Moves between states:
σ: Z781->Z99, Z246->Z357, Z229->Z883, Z736->Z992, Z877->Z575, Z235->Z578, Z992->Z877, Z569->Z623, Z88->Z810, Z423->Z753, Z157->Z194, Z578->Z100, Z243->Z719, Z62->Z229, Z363->Z643, Z941->Z626, Z11->Z423, Z357->Z474, Z945->Z738, Z575->Z811, Z930->Z46, Z144->Z235, Z548->Z11, Z46->Z548, Z398->Z125, Z194->Z551, Z719->Z887, Z443->Z243, Z551->Z443, Z876->Z73, Z879->Z88, Z474->Z876, Z454->Z781, Z100->Z246, Z887->Z762, Z762->Z606, Z902->Z941, Z883->Z945, Z810->Z398, Z606->Z930, Z811->Z879, Z753->Z736, Z99->Z902, Z186->Z144, Z623->Z62, Z738->Z186, Z125->Z157, Z626->Z569, Z73->Z363, Z643->Z454
π: Z781->Z443, Z246->Z548, Z229->Z879, Z736->Z144, Z877->Z738, Z235->Z753, Z992->Z186, Z569->Z398, Z88->Z62, Z423->Z578, Z157->Z941, Z578->Z423, Z243->Z454, Z62->Z88, Z363->Z887, Z941->Z157, Z11->Z100, Z357->Z46, Z945->Z575, Z575->Z945, Z930->Z474, Z144->Z736, Z548->Z246, Z46->Z357, Z398->Z569, Z194->Z902, Z719->Z643, Z443->Z781, Z551->Z99, Z876->Z606, Z879->Z229, Z474->Z930, Z454->Z243, Z100->Z11, Z887->Z363, Z762->Z73, Z902->Z194, Z883->Z811, Z810->Z623, Z606->Z876, Z811->Z883, Z753->Z235, Z99->Z551, Z186->Z992, Z623->Z810, Z738->Z877, Z125->Z626, Z626->Z125, Z73->Z762, Z643->Z719
κ: Z781->Z454, Z246->Z100, Z229->Z62, Z736->Z753, Z877->Z992, Z235->Z144, Z992->Z736, Z569->Z626, Z88->Z879, Z423->Z11, Z157->Z125, Z578->Z235, Z243->Z443, Z62->Z623, Z363->Z73, Z941->Z902, Z11->Z548, Z357->Z246, Z945->Z883, Z575->Z877, Z930->Z606, Z144->Z186, Z548->Z46, Z46->Z930, Z398->Z810, Z194->Z157, Z719->Z243, Z443->Z551, Z551->Z194, Z876->Z474, Z879->Z811, Z474->Z357, Z454->Z643, Z100->Z578, Z887->Z719, Z762->Z887, Z902->Z99, Z883->Z229, Z810->Z88, Z606->Z762, Z811->Z575, Z753->Z423, Z99->Z781, Z186->Z738, Z623->Z569, Z738->Z945, Z125->Z398, Z626->Z941, Z73->Z876, Z643->Z363

The rows follow the links: the fewer symbols apart two states are, the more alike their rows tend to be.

Each row is also shifted at random along 3 hidden directions that mean nothing.

Row, then state:
[-740   83  408   34  378   17  532  -59 -228 -138   90 -198  199  116 -142 -316 -180  -47 -238   82  -94   12  201  447 -163 -297   70   41   85  159  409 -174  -15  -88  178 -128  274  409   57  239 -494] | Z879
[-215  320  252 -220  458 -187  332  307  -25 -472 -170  110  214 -200   25 -407 -305 -223   24  -29 -112    3   83  404  -37 -241   17 -175  131  358  300 -118 -302 -255  404 -284  305  210  211  383 -307] | Z398
[ 973   71  214 -315  421   27  343  -29 -293 -315 -324 -220  312  118  157 -330  -66 -117  -58 -323   30 -204 -314  588 -354 -380 -293   73  -95  131  477  123  -52 -287  159  -70  -88  422  214  208 -105] | Z357
[ 202 -248 -139   19 -424 -155 -217  275  342 -183  115  -85 -234 -230  190 -142  -53   81  224  312  144  127  325 -312  195  255  218  192  209 -244 -379 -203  192 -148  281 -160  351 -384 -161  107 -178] | Z941
[ 536  359   98  232  400   72  167 -367 -209  312  142  216  118  277 -319  112  193 -110 -154 -142 -227 -155  -42  172 -213 -105    8 -260 -210  366  220  101 -283  142 -387  133 -121  258  200 -214   16] | Z235
[ 385   89 -158  468 -184 -327 -253   30  523   89  375  382 -148  -77  167   13  274  -91  275  338   23 -149  366 -395   51  246  536 -236 -183  110 -420  -69 -183   10 -270 -281  429 -393  171 -266  120] | Z229
[-467 -306  255  380  -31   26  310 -356 -103  228  308 -360  124  284   90  -40  182  153 -173  183  125 -147  152  213 -265 -159  241  271 -223 -325  288  -31  299  101 -275  -23  115  285  -52 -200 -157] | Z736
[ 277 -232 -259   83 -460  122 -358 -308   51  248    5  -95 -232  218   39  152  338  127  100  -78  111  -73 -219 -329 -150  228  -79  204 -165 -294 -353  163  218  -13 -268  164 -267 -352  -74 -271  150] | Z46
[-939  -99 -196  215 -411  -18 -305   63  273  158  242  119 -328 -105  -86  117   64   91  145  259   23  114  311 -507  215  359  244   26  120 -126 -487 -147   84   86  -10   11  161 -412 -203  -96  -27] | Z569
[ 391 -345  171  407 -178   45  249 -429  -63  212  355 -386   33  338   71 -106  256  183 -128  221  138 -164  195  130 -344 -103  246  339 -230 -350  142  -43  352   -1 -225  -37  200  169  -53 -201 -278] | Z753
[ 173  113 -412 -359 -157   15 -499  161  162 -226 -386  247 -202 -113  109    2  115 -136  303 -280  -11  -80 -360 -315   17  235 -322 -101   33  133 -452  193 -134 -260  147   -6 -234 -436  149   24  232] | Z719
[1724  386  107  284  432 -277  126 -260  152 -194  141  224  165  272  129 -418  375 -294  213  -68 -114 -431   77  255 -536 -122  243 -255 -421  445  112   57 -392 -356 -271 -344  344   66  541 -145 -155] | Z144
[-298  -21  419  334  158  167  535 -245 -279  318  420 -260  122  179 -351   37 -164   85 -410  296  -82  120  369  228   10 -233  262   45   91  -63  423 -224  114  316  -70  102  172  416 -225    6 -438] | Z575
[-459  199  325  -26  425  -64  434  176 -130 -105   64   37  207 -125 -184  -69 -353  -96 -215  131 -153  147  240  292  176 -241  115 -186  201  243  374 -199 -205  108  181  -88  218  345  -22  251 -239] | Z810
[-793   27  397  247  269   97  508 -136 -267  207  294 -162  214   66 -295   77 -226   83 -377  226 -106  118  318  261   93 -265  181    5  120  -27  445 -200   70  306  -40  113  162  466 -165   43 -258] | Z811
[-584  140  358   -6  449 -153  462  152  -70 -192   50  -56  285  -64   24 -243 -269 -105 -127   68  -57   18  217  425   -5 -302  142  -92   46  180  425 -145 -117  -32  170 -196  310  391   84  207 -219] | Z88
[-184 -307 -146  -97 -477  -73 -165  322  240  -79   31 -133 -182 -286   74   43 -210  176   88  284  180  261  234 -319  352  216  105  235  271 -352 -323 -178  269   55  301  -45  149 -272 -317  145  -71] | Z902

Start here and follow the symbols in turn, left to right. Where do you end up?
Answer with the state's name.
[ 974 -388   -5  -33 -363 -238  -88  544  315 -169   19  -98  -59 -463  351  103 -311  188  116  387  272  221  308 -203  521  128  243  218  295 -444 -151 -140  295  107  284 -178  261 -157 -331  133  186]
σ σ => Z941
[  35   39 -386 -202 -318  193 -504   42   23  152 -198  192 -294  -67 -154  315  106   30  127 -198  -51  135 -279 -468  176  330 -287  -89   90   25 -427  145  -30   78  -62  271 -418 -429 -114 -107  356]
π π => Z887
[-726  270   91    7  415  224  171 -382 -392  293  -61   64  163  264 -332  239   91  -60 -262 -346 -237  -80 -343  227 -181 -189 -230 -240 -144  302  326  212 -228  215 -338  300 -464  346  129 -171  135]
κ π => Z753
[ 104  157  143   37  448   64  197 -131 -278  269  -38  144  280   50 -127  370  -59  -65 -271 -175  -71  -59 -258  280   75 -253  -97 -279 -176  188  491  222 -155  382 -355  222 -399  427   91 -200  484]
π κ σ => Z11
[  62 -140  384  356  215 -296  454  -26   86  -14  301 -201  349   44  342 -138  -37   37  -76  265  186 -199  283  415 -104 -287  374   98 -198 -190  464  -36  105   68 -151 -308  387  403  104  -79   -3]
π π σ => Z575
[-662 -260  119 -393  -41  356  153  108 -458  140 -252 -315   57 -147 -205  307 -438  222 -362 -143   13  329 -274  140  306 -137 -440  233  319 -263  290    5  290  302  229  400 -502  315 -413  185   76]
σ π => Z719
[-336  370    3 -344  366 -187   -4  513  127 -339 -263  349  121 -376   17   -7 -350 -219   91  -98 -116  129  -36  113  329  -60  -99 -390  223  388  107  -14 -424    6  300 -130   23   64  113  260  234]
π κ => Z902
[ 791 -349  -54  264 -353   -2  -93 -375   60   93  153 -324  -70  323  218 -132  419  136  104   35  184 -238  -16  -45 -431   69   81  404 -286 -378 -142   99  350 -185 -207  -71   48 -135   72 -237 -147]
π π κ => Z548
[ 305 -207 -172  232 -434 -318 -298  364  541  -31  228  181 -173 -336  328   95  -25   67  307  423  203   79  382 -424  384  308  434   -3   61 -255 -406 -147  124   77   28 -270  410 -414 -129 -101  212]
π σ κ => Z125
[ 593  -99 -371  -74 -435  282 -447 -198  -22  227  -59   14 -400  155 -268  148  242  122   77 -147  -29   86 -186 -493  -15  356 -205  112   63  -62 -497   65  148  -42  -71  290 -349 -420 -159 -118   -6]
π κ κ σ => Z474
[-318  269 -101  329 -139  163 -122 -437   64  264  369  181 -373  360 -500 -138  367  -29    8  104 -270   12  252 -388 -264  299  199 -113  -53  284 -463 -207 -133 -120 -146   97  192 -351   42 -134 -544]
κ κ σ σ => Z883
[ 871  -65  245 -351  188  300  347  -73 -456 -115 -240 -363  122  109 -176 -152 -242   65 -308 -242  -54  123 -230  414 -115 -255 -403  214  170  -24  386  -22  172  -69  333  209 -242  387 -155  325 -368]
σ κ => Z876
[ 107 -175  112 -387  151  109  193  186 -296 -143 -341 -282  268  -99  142   63 -323   67 -146 -193  129   99 -307  365  117 -260 -329  181  135 -194  388  113  143   65  214   99 -287  397 -139  243  199]
π κ κ => Z719
[ 761  251 -308 -502   92 -323 -353  508  375 -625 -512  336  -14 -307  436 -280  -27 -273  507 -264   36 -142 -294  -29  -46  102 -227 -228  -20  284 -294  177 -335 -499  331 -345   64 -366  371  220  251]
π κ => Z454
[ -42  387  168 -290  493 -240  190  432   90 -459 -214  181  189 -308   67 -249 -350 -226   77  -24 -111   66   64  274  149 -211  -14 -300  180  405  212  -93 -357 -181  373 -265  221  161  212  329  -67]
κ σ κ => Z398
[ 791  188 -316 -331 -121  -42 -402  214  150 -175 -295  283 -192 -155  -63   45   -9  -80  219 -199  -94   87 -178 -280  139  243 -230 -185  144  204 -410   61 -209 -140  170   52 -178 -385   39   98  118]
σ π π => Z719
[ 385 -330 -195  164 -425   46 -249 -311   89  174   67 -166 -158  237  211   23  429  129  115  -36  187 -190 -142 -213 -251  150    3  298 -263 -367 -254  133  318  -80 -279   60 -145 -235   46 -280  100]
κ π σ π => Z930
[-695 -265   91 -499 -113  372  153  116 -418  -89 -288 -429   10  -67 -135   31 -357  177 -270 -157   80  259 -256  143  190 -107 -453  369  348 -270  170  -50  347   47  454  288 -332  210 -410  315 -170]
π π σ => Z454
